Below are the code and all the weights of a small trained network. Each question names an input and a target symbol and asks about switching units off, where a switched-off unit gives its printed mean instead of its output.

import numpy as np


def w(rows, s, z=0):
    codes = np.array(rows[::2]) - 128.0
    scale = np.full(codes.shape[1], s)
    scale[-1] = z or s
    return codes * scale


def norm(h):
    return h / np.sqrt((h * h).mean(-1, keepdims=True) + 1e-5)


def f(y):
    return y / 2 * (1 + np.tanh(0.7978845608 * (y + 0.044715 * y**3)))


def softmax(a):
    e = np.exp(a - a.max(-1, keepdims=True))
    return e / e.sum(-1, keepdims=True)


def log_softmax(a):
    a = a - a.max(-1, keepdims=True)
    return a - np.log(np.exp(a).sum(-1, keepdims=True))


def net(x, mask):
    ids = ['ΔΛΠΦΨΩαβγεηθμξσ'.index(c) for c in x.split()]
    T = len(ids)
    res = E[ids] + P[:T]
    r = norm(res)
    for j in range(3):
        rows = slice(4 * j, 4 * j + 4)
        q, k, v = (r @ M[0][rows].T for M in (Q, K, V))
        z = softmax(np.where(np.tri(T) > 0, q @ k.T / 4**0.5, -1e9)) @ v
        o = O[0][rows]
        res = res + np.where(mask[j], z, o[:, -1]) @ o[:, :-1]
    y = f(norm(res) @ A[0][:, :-1].T + A[0][:, -1])
    res = res + np.where(mask[3:19], y, B[0][:, -1]) @ B[0][:, :-1]
    return log_softmax(norm(res)[-1] @ U[:, :-1].T + U[:, -1])


Q, K, V, O, A, B = {}, {}, {}, {}, {}, {}
E = w([
[68,165,71],'Δ',
[99,138,115],'Λ',
[110,157,162],'Π',
[118,91,17],'Φ',
[150,126,101],'Ψ',
[190,192,255],'Ω',
[164,144,115],'α',
[96,83,132],'β',
[127,191,125],'γ',
[140,116,108],'ε',
[96,139,115],'η',
[133,122,97],'θ',
[133,123,88],'μ',
[97,138,115],'ξ',
[90,110,156],'σ',
],0.035)
P = w([
[57,198,2],'0',
[69,177,26],'1',
[81,161,35],'2',
[90,147,43],'3',
[102,134,56],'4',
[111,128,66],'5',
[119,114,79],'6',
[128,100,90],'7',
[138,87,104],'8',
[146,81,122],'9',
[138,81,119],'10',
],0.008)
Q[0] = w([
[139,116,152],'head 1',
[117,91,81],'head 1',
[121,89,81],'head 1',
[128,119,127],'head 1',
[128,202,160],'head 2',
[36,148,211],'head 2',
[66,58,102],'head 2',
[205,196,145],'head 2',
[59,73,78],'head 3',
[106,125,124],'head 3',
[109,74,255],'head 3',
[152,106,59],'head 3',
],0.026)
K[0] = w([
[107,114,105],'head 1',
[190,25,137],'head 1',
[174,34,129],'head 1',
[134,107,124],'head 1',
[68,196,121],'head 2',
[4,150,206],'head 2',
[95,17,160],'head 2',
[180,241,87],'head 2',
[178,27,193],'head 3',
[141,109,148],'head 3',
[6,181,161],'head 3',
[163,92,102],'head 3',
],0.023)
V[0] = w([
[109,125,142],'head 1',
[140,131,119],'head 1',
[118,125,133],'head 1',
[121,126,133],'head 1',
[116,251,130],'head 2',
[124,108,109],'head 2',
[122,48,88],'head 2',
[111,107,59],'head 2',
[191,116,131],'head 3',
[160,90,115],'head 3',
[125,86,111],'head 3',
[95,150,132],'head 3',
],0.021)
O[0] = w([
[187,93,93,126],'head 1',
[90,153,151,129],'head 1',
[158,107,110,132],'head 1',
[146,117,116,128],'head 1',
[61,250,145,67],'head 2',
[173,114,124,168],'head 2',
[237,65,116,232],'head 2',
[245,144,120,247],'head 2',
[69,211,174,97],'head 3',
[117,211,108,152],'head 3',
[167,159,68,178],'head 3',
[139,71,130,127],'head 3',
],0.016,0.011)
A[0] = w([
[178,218,55,125],'neuron 1',
[34,120,86,106],'neuron 2',
[83,99,171,39],'neuron 3',
[113,124,43,156],'neuron 4',
[138,139,93,80],'neuron 5',
[163,207,97,2],'neuron 6',
[87,69,136,251],'neuron 7',
[123,188,249,198],'neuron 8',
[138,127,117,73],'neuron 9',
[111,132,3,123],'neuron 10',
[118,94,119,59],'neuron 11',
[171,119,249,113],'neuron 12',
[102,166,75,116],'neuron 13',
[160,105,118,63],'neuron 14',
[148,118,149,96],'neuron 15',
[102,20,79,105],'neuron 16',
],0.026,0.0066)
B[0] = w([
[134,195,159,246],'neuron 1',
[185,217,74,152],'neuron 2',
[182,79,119,132],'neuron 3',
[99,154,97,171],'neuron 4',
[140,133,91,142],'neuron 5',
[196,113,103,168],'neuron 6',
[164,165,116,157],'neuron 7',
[122,3,158,184],'neuron 8',
[138,128,121,130],'neuron 9',
[71,131,73,182],'neuron 10',
[111,131,123,127],'neuron 11',
[40,120,174,138],'neuron 12',
[96,178,161,148],'neuron 13',
[174,95,161,184],'neuron 14',
[128,114,148,140],'neuron 15',
[52,159,118,199],'neuron 16',
],0.048,0.014)
U = w([
[119,142,127,151],'Δ',
[115,154,125,11],'Λ',
[130,128,135,17],'Π',
[125,143,112,54],'Φ',
[237,147,159,2],'Ψ',
[100,52,195,194],'Ω',
[207,112,238,148],'α',
[136,40,56,173],'β',
[86,153,164,197],'γ',
[211,211,128,130],'ε',
[104,150,120,67],'η',
[107,148,121,101],'θ',
[115,143,127,108],'μ',
[88,175,106,112],'ξ',
[5,124,90,132],'σ',
],0.019,0.0046)

Each question gives the input, a string of symbols that net reads in full, and the target symbol t.
The units are the heads (4 rows each of Q, K, V and O) and the neurons (one row each of A and B). Each row of codes is followed by its name. A weight is (code - 128) times the scale printed after its matrix; where a second scale follows, it is the last column's (O, A, B and U).
mask holds one flag per unit, heads first, then neurons. A switched-off unit (its flag False) gives its mean, the last column of its rows in O or B, instead of its output. The means were averaged over made-up inputs and are rounded, as every weight is.
A unit's drop is (log p(t) with every unit on - log p(t) with that unit switched off) / (log p(t) with every unit on - log p(t) with every unit switched off).
The circuit of an input: a set's keep is (log p(t) with only the set's units on - log p(t) with every unit switched off) / (log p(t) with every unit on - log p(t) with every unit switched off). Starting from the 12 units with the biggest drops (on a tie, the unit counted first), units are removed one at a time, each time the one whose removal leaves the highest keep (on an exact tie, the one counted first), for as long as the keep stays at least 0.8.
units of the circuit, in order: the units of the circuit, biggest drop first
unit that matters most: the unit with the biggest drop
top k neurons: the k neurons with the biggest drops, biggest first
which heads matter: for each layer, one digit per head in row order, 1 if its drop is at least 0.15 and else 0, layers parted by /
drop of u: that unit's drop, to one decimal
input Δ Π μ β β μ ξ Ω μ Π Λ, target Ω: top 2 neurons : neuron 1; neuron 12
input Ω η ξ μ β Λ Δ β α Λ, target α: which heads matter : 011
input Λ ε β β β σ, target σ: units of the circuit, in order : neuron 16; head 2
input Φ μ α ξ, target α: which heads matter : 111
input Δ σ Λ, target σ: unit that matters most : neuron 16
input β Δ α ξ, target α: which heads matter : 011
input ε γ α ξ β Φ α η, target α: units of the circuit, in order : head 3; head 2; neuron 12
input ε β Φ Π Ψ Ω ε α β α, target α: which heads matter : 011
input ε β θ μ σ, target σ: which heads matter : 000
input β β β η, target β: units of the circuit, in order : head 2; neuron 1
input Δ θ β β α β θ Ω, target Ω: top 2 neurons : neuron 8; neuron 12
input θ μ Ω η, target Ω: units of the circuit, in order : head 3; neuron 8; head 2
input β γ γ μ β σ θ ξ, target σ: top 2 neurons : neuron 16; neuron 6
input Δ β ε Ω μ Δ Δ Φ ε β Λ, target β: top neuron : neuron 1
input ε ξ β σ β Ω ξ, target Ω: units of the circuit, in order : head 3; neuron 1; neuron 12
input ε Π Φ γ μ Π θ ξ σ β Π, target α: top 3 neurons : neuron 16; neuron 10; neuron 8
input β Ψ α θ Π σ α β Λ, target β: top 2 neurons : neuron 1; neuron 16
input ε α Δ β Π Δ, target β: drop of neuron 1 : 0.7
input ξ β η γ β Δ Λ σ μ σ Δ, target σ: drop of neuron 6 : 0.0
input Λ σ μ η, target σ: unit that matters most : neuron 10
input Π Ω Π β Ψ β Ω, target Ω: drop of neuron 8 : 0.2
input β η ε Π μ α, target α: drop of head 3 : 1.1
